(in the rows, 128 means zero)
Each name stands for a flat space through zero: a line, a plane or more. A row that begins with a name and a colon came from that space; any other row is followed by the name of the space it lies nearest, among the names in its block.
j736_j180: [194 132 142 134  93 154  70 117 100 122 125  81 125 107 138 177 107 154
 163 101 106 187 126  70 121 112]
j502_j997: [117 144 146 123 124 166 101 129 119 121 180  65  98 175 119 158 142 143
 150 126 154 145 170 101 156 137]
j736_j180: [ 95 153 102 101 100 115 115  88 121 155 157 128 112 152 112 134 121 154
 139 133 156  88 118 173 186 123]
j596_j895: [139 137 152 171  71 158 122 136 137 121 124 123 183 178 139 130 117  91
 168 128 145 216 133  52 146 155]
j502_j997: [145 140 145 135 125 129 170 131 190 152  91 145 112 124 122 151 106 108
 100 162 167  77 107 161 115 117]
j502_j997: [161 111 163 105 212 178 114 150 179 131 115 123  85 174 154 160 197 133
 106 107 127 141 192  86  58 156]
j597_j890: [ 70  93 187 213 150 177 157 193 121  80 176  68 110 170 110 117 155  51
 149 159 163 142 170 114 130 140]
j332_j191: [140 115 109 119 141 126 104 114  72 107 144 107 131  90 133 122 116 150
 128 106 102 156 122 107 146 124]
j502_j997: [117 134 114 124  98 120 124 133 116 113 144 134 156 155 134  90 125 116
 136 117 116 176 135  76 149 143]
j596_j895: [206 134  80 119  86 168  70 114 134 197 119 127  52 136 159 183 118 131
 136  97 126 144  82 113 167 100]
j736_j180: [100 145 147 113 155 109 164 120 133 115 132 127 168 115 111 126 127 153
 115 147 145 101 146 161 123 140]
j596_j895: [125 115 145 115 113 119 113  92 122  81 120  82  90 121  89 137  77 124
 138 150 133  69 128 119 103 130]
j597_j890: [124 131 156 138  86  97 139 114 140 106 115 116 132 110  96 130  89 119
 138 149 140  85 113 145 118 101]
j736_j180: [104 116 134 129 120 152 111  93 116 119 150 112 131 183 110 140 136 111
 163 117 150 121 144 121 157 159]
j332_j191: [112 122  86  64  78  72  83  72 100  85 140 121  90 138 102  73  86 143
 130 112  96  95 120  85 139 120]
j597_j890: [194 171 118 136 156 146 147 181 174 215 114 162 115  80 197 162 159 171
  63 126 153 196 106 138 157  75]
j596_j895: [156 112  96 111 145 123 119 136 111 141 136 143 104 104 147 116 144 130
 102  91 101 139 112 120 144 104]
j596_j895: [151 159 129  98 129 145 134 176 141 141 177  95 111 153 136 139 162 146
 111 103 119 155 170  93 138 117]
j596_j895: [109 137 132 155 139 164 148 191 108 124 169 108 169 161 139 119 166 108
 147 122 112 190 167 101 132 163]
j588_j853: [151 118 162 135  85 114  95 106 130  89 143  79  78 115 119 124  92 127
 117 124 159 148 123  62 159  69]
j597_j890: [118 170  88  92  85 100 129 114 124 145 126 133 137 124 116 121  89 159
 133 150 115 100 111 150 136 138]
j736_j180: [107 132  61 108 143 168  93 122 107 144 138 136  98 186 160 101 133 125
 133 135 116 175 136  80 149 196]
j588_j853: [102  82 171 160 128 114 131 123 121  98 132 136 147 139  99 120 159  87
 160 102 122  96 137 155 109 112]
j588_j853: [ 88 117 168 158  72 125 155 148 167 100 151 142 170 226 106  86 155  49
 159 115 151 150 158  76 142 143]
j596_j895: [171  68 129 183 201 146 191 116 173 153  33 206 125  64 161 134 106  60
  60 149 170 106  49 166 122 124]
j502_j997: [120 152  70  62  90  91 127 101 113 158 148 181 185 165 120 101 150 147
 145  73  87 120 125 141 162 149]
j596_j895: [141 128 171 128 128 123 144  81 173 119  96 125 124 124 111 156  96 129
 111 151 187  91 118 134 131 116]
j736_j180: [168 131 117 122 132 149 123 127 144 172 126 150 126 137 153 154 153 130
 116  94 138 155 116 123 158 115]
j597_j890: [131 115 126 144 121 143  96 128 124 151 117 143 120 146 135 147 156 122
 165 113 110 128 126 149 107 132]
j597_j890: [124 128 138 111 171 129 145 162 149 120 145 112  82 126 131 119 152 134
  88 133 129 107 157 127 107 114]
j597_j890: [141 130  90  86 164 140  97 145 140 161 141 145  66 153 162 118 177 151
 100 101 106 142 148 110 123 126]
j332_j191: [146 150 126 113 105 105 105 115 109 121 121 113 139  87 129 134  98 175
 132 133 111 146 120 117 120 109]
j597_j890: [144 130 145 147 156 181 129 126 173 183  93 153 131 170 139 195 166 118
 154 134 150 107 135 177  96 164]
j502_j997: [113  99 134 163 128  99 163 141 105  98 159 114 102  72 121  86 104  93
  81 131 158 122  92 133 197  61]
j502_j997: [144 131 101 103 140 149 109 116 137 150 106 135 101 146 132 153 128 136
 138 130 110 100 127 140  96 161]
j596_j895: [151 173  91 120 111 183 136 234 120 134 187  47  66 156 142 133 121 116
 118 149  94 168 164  64 122 149]
j596_j895: [172 103 130 121 201 160 161 154 123 152 164 121 108 103 143 160 182 121
  79  69 137 126 134 147 170  95]
j332_j191: [109 143 140 113 124  93 111 143 123 126 155 103  82  99 114 127 139 171
 122 137 119  85 142 171 114  74]
j332_j191: [ 98 165 115 146  68 148 178 156 166 141 122 154 200 214 121 106 112  70
 159 160 141 154 134 100 136 202]
j502_j997: [111 116 133 108 141 142 142 132 160 115 142 135 117 199 121 107 159  91
 121 113 138 118 162  93 124 159]
j597_j890: [123 135  68  91  88 106  89  86  80 126 142 155 167 147 143  82 115 147
 145  91  96 190 113  73 179 152]
j588_j853: [108 116  91 147 150 120 156 155 134 132 115 155  89 104 152  76 109  98
  77 165 138 129  95 129 144 123]
j502_j997: [160 136 103  95 150 135 133 137 145 156 127 134  89 121 140 142 137 140
  96 115 120 106 124 136 126 119]
j596_j895: [195 136 138 146 182 183 205 204 195 171 120 127  96 117 161 166 144  87
  51 134 164 137 123 119 135 116]
j596_j895: [163 150 114 124 108 166 114 157 122 151 169  94 110 152 147 150 141 131
 128 102 131 185 140  79 173 120]
j736_j180: [103 131 114 141 157 131 146 173 109 113 127 122 134 108 135 103 126 127
 122 160  97 136 139 134  88 156]
j736_j180: [ 87 156  87 115 145 150 138 130  98 122 141 105 138 142 126 118  99 144
 136 175 124 129 139 132 132 198]
j597_j890: [ 73  87 126 142 181 119 159 118 143  99 102 161 108 136 122  78 127  84
  99 164 147  81 123 150 106 157]
j502_j997: [114 141  90  81 117 122 122 136 117 130 158 137 139 176 123 101 154 131
 139  97  89 130 155 107 129 159]
j332_j191: [ 94 138 189 140 171  97 193 191 201 128 124 169 157 139 134  97 195 120
  87 142 146 118 174 156  78 104]
j588_j853: [100 129 121  95 131 127 109 125 139 100 135 111  89 176 115 102 129 126
 132 142 114 104 164  95  91 161]
j502_j997: [126 145 128  75 141 116 112  93 122 164 152 151 172 153 114 166 190 182
 156  70 113  98 158 186 135 131]
j588_j853: [ 91 172 114  93 160 117 130  89 111 137 117 112 143  96 111 158  95 207
 133 184 138  72 135 205 108 165]
j588_j853: [127 153 166 127 106 102 177 120 142 119 133 128 207 115 101 141 115 136
 129 126 151 117 132 149 145 118]
j332_j191: [103  74 135 129 169 169 149 110 151 102 129 132 101 210 106 120 152  47
 131 116 150  77 150 113 120 185]
j588_j853: [ 98 128 134 150 100 122 128 166 143 124 154 115  81 154 124 100 137  98
 127 145 138 120 135 123 136 101]
j332_j191: [121 123 100  91 169 114 130 108 118 136 145 149 115 119 143 104 148 152
  86 105 135 131 128 128 168 120]
j736_j180: [ 47  78 104 154 117 137  45 123  44 104 193 111  91 185 120  85 186 108
 205  93  87 145 154 133 149 139]
j332_j191: [132 167  45  89  48  80  96  98  87 158 116 175 178 112 141  90  87 167
 153 116  73 163  81 121 158 138]
j597_j890: [119  90  96 145 143 178  73 106  52 127 146 137 179 172 148 130 171 114
 197  72  84 208 141  92 146 196]
j332_j191: [123 205  89  60  19  64  85  47 123 130 102 140 184 133 114 111  41 209
 159 157 121 143 106  95 145 148]
j736_j180: [103 151 182 109 120  93 143 110 167 123 138 121 138 137  95 144 142 159
 128 138 163  72 157 173 118  97]
j332_j191: [116 102 193 161 113  95 119 129 146  86 118 124 124 115 114 110 136 113
 134 129 140 127 138 115  98  78]
j502_j997: [145 144 111 146  93 141 103 145 106 122 125 108 130 118 149 119  95 133
 140 144 113 197 118  70 132 136]
j332_j191: [125 102 159 147 124 102 128 138 140 104 113 145 132 118 125 103 142 108
 127 118 118 130 130 118  98 100]
j588_j853: [142 176 104  92  14  86 110  96  99 143 175 115 174 135 102 131  97 160
 162  87 121 141 106 119 211  88]
j588_j853: [144 138 142 145 169 155 173 182 167 148 114 140 139 128 150 139 153 113
  98 143 136 146 143 129 100 142]
j736_j180: [128 114 148 106 132 156 115 104 144 115 145 123 143 210 117 139 165 107
 153  88 137 139 171  82 130 167]
j736_j180: [ 99 139 133 119 141  78 183 151 146 122 124 152 145  92 111  97 126 132
  94 151 124  72 124 185 108 105]
j332_j191: [120 153 105  77 114 106 109  84 111 114 133 118 138 130 116 118  97 172
 130 132 122 120 134 112 137 148]
j502_j997: [121  70 236 227 148 131 141 145 145  98  92 138 172 101 115 155 166  80
 166 127 147 128 133 168  70  91]
j588_j853: [ 69 123 122 152 119 102 171 138 139 114 133 147 126 135 114  76 110  88
 110 169 155  95 111 155 151 127]
j736_j180: [112 130  44 118 139 127  96 142  37 145 162 133 134  89 156  97 133 161
 137 109  67 175 107 140 165 142]
j597_j890: [139 103 116 187 149 120 117 163 106 161  96 168 116  48 167 124 142 128
 120 135 103 152  79 182 112  81]
j588_j853: [ 92 111 161 156 157 144 117 191 159 113 124 144 121 187 148  95 199 100
 146 136 102 165 188  96  46 156]
j588_j853: [ 98 169  83  86 112  58 138 113 103 115 129 134 129  61 126  73  68 189
  86 171 116 112 102 144 146 108]
j596_j895: [135 158 147 143  93 134 162 184 155 146 145 127 168 155 124 138 150 110
 143 124 122 146 147 127 120 125]
j597_j890: [140 157  89  91  94  92 116 113 106 138 133 143 153 103 136 106 106 168
 120 114 102 153 110 113 153 116]
[155 108  90 133 138 141 122 142 122 144 117 151  99 118 159 109 129 104
 103 112 113 159 100  99 143 124] => j588_j853
[101 104 148 174 158 147 169 144  87 108 159 110 178 110 113 133 140  98
 138 122 142 133 129 160 163 137] => j596_j895
[139 102 104 121 138 108 138 144 117  97 109 134 102  93 130  87 102 103
  98 131  90 115 110 102  97 125] => j596_j895
[176 121 104 114 110 103 122 108 127 149 110 160 124  85 147 122 113 135
  97  95 122 144  82 117 162  82] => j736_j180
[ 64 146 164 142 166 162 179 148 143 129 161 104 166 184  94 159 164 117
 155 159 164  78 180 195 120 183] => j736_j180
[ 91 143 122 121 120 107 128 114 109 115 139 105 117 108 105 123  99 153
 133 163 134  85 124 168 131 126] => j596_j895
[127 133 143 174  92 128 149 169 143 135 122 143 161 134 138 114 131  93
 139 137 131 168 118 115 130 118] => j332_j191
[ 99  63 165 148 182 130 132 124 136  95 148 130  80 147 118 105 178  82
 108 102 153  95 148 133 133 101] => j332_j191
[113 148 134 125  77 139 112 127 103  89 150  58 123 151  89 142  80 127
 175 157 116 109 148 105 111 157] => j332_j191
[112 135 133 131 129 133  93 135  75 109 169  84 136 117 127 132 140 165
 157 118 108 167 155 117 136 125] => j502_j997
[161  99 129 158 160 170 128 145 108 131 118 116 125 107 141 158 134 104
 133 114 115 146 118 125 117 139] => j332_j191
[ 85 128 111 108  97  75 104  68 116 131 118 188 179 145 123  86 135 150
 152 112 125 129 114 147 152 132] => j332_j191
[133 105 139 124 107 107 112  82 136  99 103 148 139 137 125 102 107 113
 127 116 139 143 116  80 134 125] => j332_j191
[139 114 116 133 123 176 124 141 151 141 141 113  73 191 130 141 138  76
 132 121 144 119 133  99 143 149] => j588_j853
[138 157 164 160 141 134 163 217 159 146 148  78  66  78 126 162 135 139
  97 173 140  89 139 183  96  65] => j597_j890
[156 128 165 126 107 129 141 144 170 114 114 116 124 147 112 144 126 104
 131 123 126 110 144 103  86 120] => j736_j180
[136 162  96  79  96 121  73 124 102 140 160 104 110 145 132 133 136 184
 152 106  89 150 151 104 129 128] => j736_j180
[ 91 153  74  75 165 117 145  87 114 169 103 211 236 157 135 121 162 170
 152 114  93 119 137 189 112 221] => j332_j191
[110  90 220 189 156 139 202 167 185  92 117 143 183 163 107 123 171  45
 126 126 166 119 160 127  94 131] => j588_j853
[114 163  48  71 106  86 105 116  96 158 123 162 134 108 135  99 112 182
 133 131  70 109 107 163 121 144] => j597_j890
[159 154 145 119  84 113  85 107 118 116 119  85 112  91 121 157  82 178
 144 143 124 139 122 106 114  97] => j736_j180
[105 141 122 103 125  79 148 124 131 109 124 127 115  89 107 101  98 150
 101 157 122  72 120 162 112 106] => j596_j895
[172  84 154 131  67 114  49  99 101  84 130 103 103 134 118 126 126 112
 173  65  88 163 129  47 113  83] => j736_j180
[150 120 121 137 149 129 147 158 130 142 121 144 127  99 144 127 141 120
 105 117 113 135 116 138 121 112] => j588_j853

Rows lie near named flat spaces through zero. A row that begins with a name and a colon came from that space; any other row is followed by the name of its block's space that it lies nearest.
j492j190: [ 97  93 111 136 123 153  65 158  83 121 112 143 126  70 135 114  93 165
 176 123 159  67  85 109 126 154]
j618j956: [106 110 133 156 154 161 122 141 161 123 125 169 121 127 112 136 117 122
 158 133 111  92 134 148  83 120]
j257j197: [104 100 145 151 129 134  77 131  95 111  97 156 122  96 129 104 106 121
 171 117 153  86 105 131 126 140]
j543j157: [105 107 157  92 121 137  58 100  80 101 103 108 132 103 123 121  76 107
 127 143 128 115  92 109 125 131]
j584j456: [152 118 139 157 139 108 131 131  92  94  83 191 114 141 125 114 166 127
 135  90 133 165 119 177  83 153]
j584j456: [ 94 142 102 115 135 138  84 170 100 123 130 136 175  71 150 129 144 158
 135 134 141  98  80 118 142 142]
j22j151: [ 79 139 112 164 148 137  88 192 138 125 119 169 170  89 134 127 158 155
 172 111 145  67 109 148 118 138]
j22j151: [146 133 129 181 132 155 139 178  78 176 153 190  98  96 165 109 193 146
 133 106 185 130 161 115 174 137]
j22j151: [123 117 171 153 153 105 141  75 133  96  93 168 123 110 131 103 129  84
 147 126 121 125 111 175 125 126]
j22j151: [135 128 132 165 145 127 141 144  78 138 123 187 116  69 164 103 179 151
 142 107 169 126 112 146 161 154]
j618j956: [154 106 136 124 168 149 162 118  93 130 121 187  95  82 144 121 151 139
 124 132 140 157  87 149 113 160]
j492j190: [116  79 161 232 157 127 129 114 151  87  70 240  94 130 112  89 127  88
 214  95 132  78 138 202  71 129]
j618j956: [137 135 132 153 116 121 132 133 113 134 131 138 119 135 137 120 147 129
 127 113 139 134 155 130 144 124]
j22j151: [ 91 137  97 127 107 152 103 148  99 131 162  77 130  90 130 167  96 236
 118 117 100  83 152 117 124 138]
j584j456: [124 128 128 155 129 154 138 156 142 180 162 137 112 114 142 119 140 125
 146 134 165  96 158  97 174 116]
j22j151: [144 124 153 175 109  94 148 117  96 129 112 123  81 147 118 124 141 182
 136  63 145 138 184 163 127 154]
j584j456: [103 138 125 133 115 150  88 163  69 140 146 109 121  96 134 152 129 208
 116 102 135 107 153 118 131 147]
j543j157: [101 117 194 154 111 137  85  34  78 103 129 132 117  77 163  89  78  48
 126 166 117  92 147 113 199  76]
j618j956: [122  81 176  81 154 160 133 130 169 202 140  62  52 142  71 151  56 159
 156 121 176  97 138  91 117 166]
j618j956: [138 147 126 128 105  95 148  86 134 108 131 101 143 143 139 121 126 109
 106 135 103 146 143 133 155 105]
j257j197: [ 74 157 144 123 165 159 126 136 130 148 167 117 148  55 142 162 136 184
 112 141 109  84 131 140 145 129]
j584j456: [ 78  90 141 181 168 222  67 170  87 135 137 224 106  46 144 125 117 140
 175 143 139  48 121 127 100 127]
j543j157: [182 110  93 102 105 116 159 108 137 136 129 130 128 145 152  88 124  55
 128 169 153 164  87  80 174 113]
j543j157: [113 123 136 142 152 128 116 148 139 118 106 163 138 121 118 125 143 125
 153 115 135 113 110 155 100 141]
j22j151: [148 131 154 149 116 130 153  96  74 145 148 125  82 108 149 126 137 156
 101 112 136 149 172 128 165 131]
j584j456: [156 103 116 122 149 138 180 109 146 152 138 152 103  98 146 106 126 107
 144 155 151 131  91 115 156 136]
j543j157: [110 113 169 140 155 145 103 123 110 131 114 164 116  96 130 114 128 103
 147 129 150 108 115 136 131 133]
j492j190: [ 79 148 178 180 169 132 120 124 135 111 119 172 136  98 123 143 156 145
 138 103 104  92 160 195 102 124]
j257j197: [ 98 124 162  85 172 159 100 118 161 120 122 134 148 122 106 145 105  79
 122 167 105 119  93 130  92 116]
j257j197: [159 130  86 124  91 118 105 146  96 119 122 150 160 134 165  86 151  66
 126 152 156 153  95  82 174 109]
j618j956: [166 127  91  82 105 128 122 141 100 129 131 116 139 142 142 120 134 108
 101 149 141 176  92  84 140 131]
j492j190: [102 157 131 191 111  91 129  97 136  90 123 150 169 110 159 103 150 100
 141 125 103  96 153 163 168  89]
j543j157: [ 95  94 138 129 142 139  82 130 158 113  98 143 139 117 110 109  83  85
 184 145 140  71  87 123 109 125]
j618j956: [137 102 137 110 128 186 115 170 144 205 165 110  83 147 114 131 103 110
 140 148 180 111 154  54 151 123]
j492j190: [144 144 106 124 103  88 154 119 134 120 127  92 137 148 129 130 135 155
 116 110 120 147 136 136 139 134]
j492j190: [128 127  96  95  97 153  88 146 101 148 155 101 148 107 156 115 107 105
 119 169 150 116 105  54 182 109]
j618j956: [ 85 120 122 131 154 150 101 163 155 116 118 132 138 121  95 161 109 182
 154 112 105  84 120 157  59 148]
j618j956: [132 130 154 168 142 110 126 137  78 126 104 184 119  92 151 100 178 134
 143  93 169 133 121 159 150 152]
j543j157: [ 82 125 141 144 117 137  88 116 134 115 131 101 136 113 118 138  84 145
 146 128 107  70 150 130 126 112]
j257j197: [139 116  86 169 123 126 127 163 141 107 108 188 144 141 136 105 153 109
 165 122 134 119 111 140 104 125]
j22j151: [130 105 176 125 180 156 155 114 146 166 132 164  90  97 126 117 130  95
 145 144 162 120 112 130 141 139]
j543j157: [110 106 126 121 122 158 122 130 172 162 154  88 109 134 110 136  72 128
 153 150 134  78 146  89 139 114]
j492j190: [139 129 114 126 134 114 123 142 138  92  97 158 148 163 113 131 148 112
 127 118 108 158 109 157  72 133]
j22j151: [150 106 104 146 125 110 147 156 121 131 105 144 104 135 118 120 140 176
 160  88 158 131 115 145 105 171]
j618j956: [132 140 169 105  99  63 127 103 108 151 114  38 110 143 112 122 115 165
 122  80 174 137 149 121 184 159]
j543j157: [147 133 116 131 130 133 155 150 126 157 145 135 115 126 137 128 155 145
 123 122 149 142 136 118 144 138]
j22j151: [158 126  85 122 114  88 127 196 154 130  91 133 148 191 104 116 164 132
 157  89 170 155 102 128  97 161]
j492j190: [131 125 112  91 118 134 104 133 124 121 125 110 146 138 125 129 111 108
 118 149 124 139 100 101 123 124]
j618j956: [148 138 150 151  83  84 141  99 133 142 129  83 109 179 125 108 122 103
 125 105 147 139 190 114 179 107]
j257j197: [194  87 115 160  92 113 160 124 121 145 112 149  70 183 126  86 125  91
 156 110 174 159 151 104 142 132]
j492j190: [ 86 147 168  61 170  91 130  63 117  76 100  72 155  75 107 171 100 198
  92 119  70 136  71 196  86 170]
j257j197: [107 172 172 129 190 121 178 100 141 144 149 160 153  56 163 130 190 116
 101 146 125 133 109 169 177 125]
j492j190: [ 91 154 179 118 163 157 120 140 140 159 155 110 122 119 109 169 138 156
 102 122 117 116 169 140 118 127]
j584j456: [147 106  95 105  94 168 136 136 134 189 182  77  96 125 142 122  81 127
 130 167 159 106 143  38 189 111]
j584j456: [138  97 109  48  71 134  98  76 115 126 143   7 107 150 109 141  13 137
 105 165 108 128 118  53 143 120]
j257j197: [205 123  96 116 117  83 211 112 171 131 114 132 114 197 123 108 157  86
 119 127 136 204 117 132 125 133]
j257j197: [142 163 170 192 138 115 160 111 107 134 136 193 125 122 166 103 206  77
 107 117 137 156 180 159 176  98]
j584j456: [133 109 149 147 125 146 138 116 143 155 141 126  91 140 121 121 106 109
 143 132 142 111 164 111 143 114]
j543j157: [171 118 104  68 102 116 127 116  98 125 122  92 124 148 131 122 112 114
  98 144 138 183  90  88 137 140]
j257j197: [164 137  91 120  91 122 149 138 116 149 154 104 124 149 147 122 139 131
 106 135 140 157 145  88 166 118]
j22j151: [159  96  74 165 112 118 136 157 154  98  93 181 128 175 117 103 133 106
 175 115 130 132 110 141  76 132]
j257j197: [132 109 142 190 110 137  94 139  93 120 109 185 109 136 139  94 138  90
 159 111 154 112 158 127 134 113]
j584j456: [122 132 111  92 102 130 104 115 155 115 136  77 153 164 114 139  85  98
 112 159  96 127 129  96 121  98]
j543j157: [ 89 146 139 156 160 139 126 152 166 118 128 152 147 128 109 155 147 152
 138 113  98  99 149 174  81 125]
[136 103  79 124 151 218 149 148 109 144 177 176 102  74 152 152 117 165
 115 175  98 119 112 103 100 125] => j584j456
[152 109 102  89 105 157 122 160 145 166 151  80 101 181 101 147  92 137
 120 139 140 141 145  70 111 129] => j618j956
[177 102  59  88  98 134 138 145 124 147 138 122 134 129 155  93 116  88
 137 171 167 149  66  54 171 128] => j584j456
[170 120 157 152  95 131 164  79  97 144 149 107  59 168 127 130 113 130
  94 114 119 167 212 119 145 111] => j22j151
[ 99 146 117 148 131 141  88 189 101 135 131 148 151 105 135 138 161 172
 137 103 145 103 133 132 123 142] => j618j956
[189 132 131 194 118  68 204 108 149 107  94 180 101 200 123 101 188 101
 135  79 129 189 172 189 108 129] => j257j197
[108 133 158 142 138 159 106 136  77 155 150 141 110  74 150 129 139 151
 120 125 153 108 146 116 166 132] => j543j157
[ 70 158 126  60 123 152 111  92 155 125 181  11 158 104 112 197  54 192
  76 169  47  92 144 108 123 105] => j584j456
[132  84 138 166  79 168  56 157 117 156 128 135  89 180 115  94  80  59
 173 133 176  87 182  56 146  92] => j584j456
[ 49 171 183 151 153  96  84 105  90  76 104 118 168  66 126 157 141 201
 117  83  86  88 138 211 110 144] => j257j197
[155 111  90  35 128 146 120 142  79 139 133  89 124  98 132 143 106 172
  96 150 145 169  49  82 122 174] => j492j190
[142 138 135 106 110 127 145 127 161 166 155  71 113 176 111 142 114 118
 108 133 133 142 171  94 149 112] => j492j190
[ 86 120 150 100 128 144  78 139 134 141 130  73 126 125  97 152  78 160
 138 123 131  85 134 110 115 138] => j492j190
[171 111 118  75 113 133 138 112 122 151 136 103 113 147 135 110 109  75
 109 164 154 169  99  70 160 123] => j618j956
[ 92 125 160 187 152 135 123 137 145 127 119 165 116 114 116 131 136 148
 164  99 127  79 163 173 107 129] => j618j956
[116 110  99 101 128 125 131 154 135 137 125  77 112 117  98 159  92 233
 148  98 132 103 107 133  91 180] => j22j151
[ 62 125 125  64  99 157  40 115 111 124 153  21 156  89 117 159  27 166
 119 164 101  59 113  69 146 115] => j584j456
[116 145 120 134 109 105  91 173 108 145 121 119 157 117 142 108 156 133
 146 107 180 110 118 106 175 138] => j584j456
[168 122  69  49  90 124 138 136 151 139 144  51 136 184 112 144  90 127
  98 158 119 172 103  66 121 128] => j257j197
[ 90 105 157 150 173 161 104 123 103 114 113 184 118  54 134 125 119 145
 159 129 129  81  95 161 106 147] => j584j456
[110 125 120 111 143 159  77 182 109 147 128 157 154  95 142 116 144 105
 144 146 169 108  83  94 143 134] => j618j956
[ 95 136 135 142 150 150 133 148 169 176 161 132 142  83 147 117 134 111
 156 154 161  68 126 103 189 111] => j584j456
[ 54  86 203 150 129 173  26  96 119 112 110 114 101 113  92 130  27 101
 173 134 116  34 161 120 103 104] => j584j456
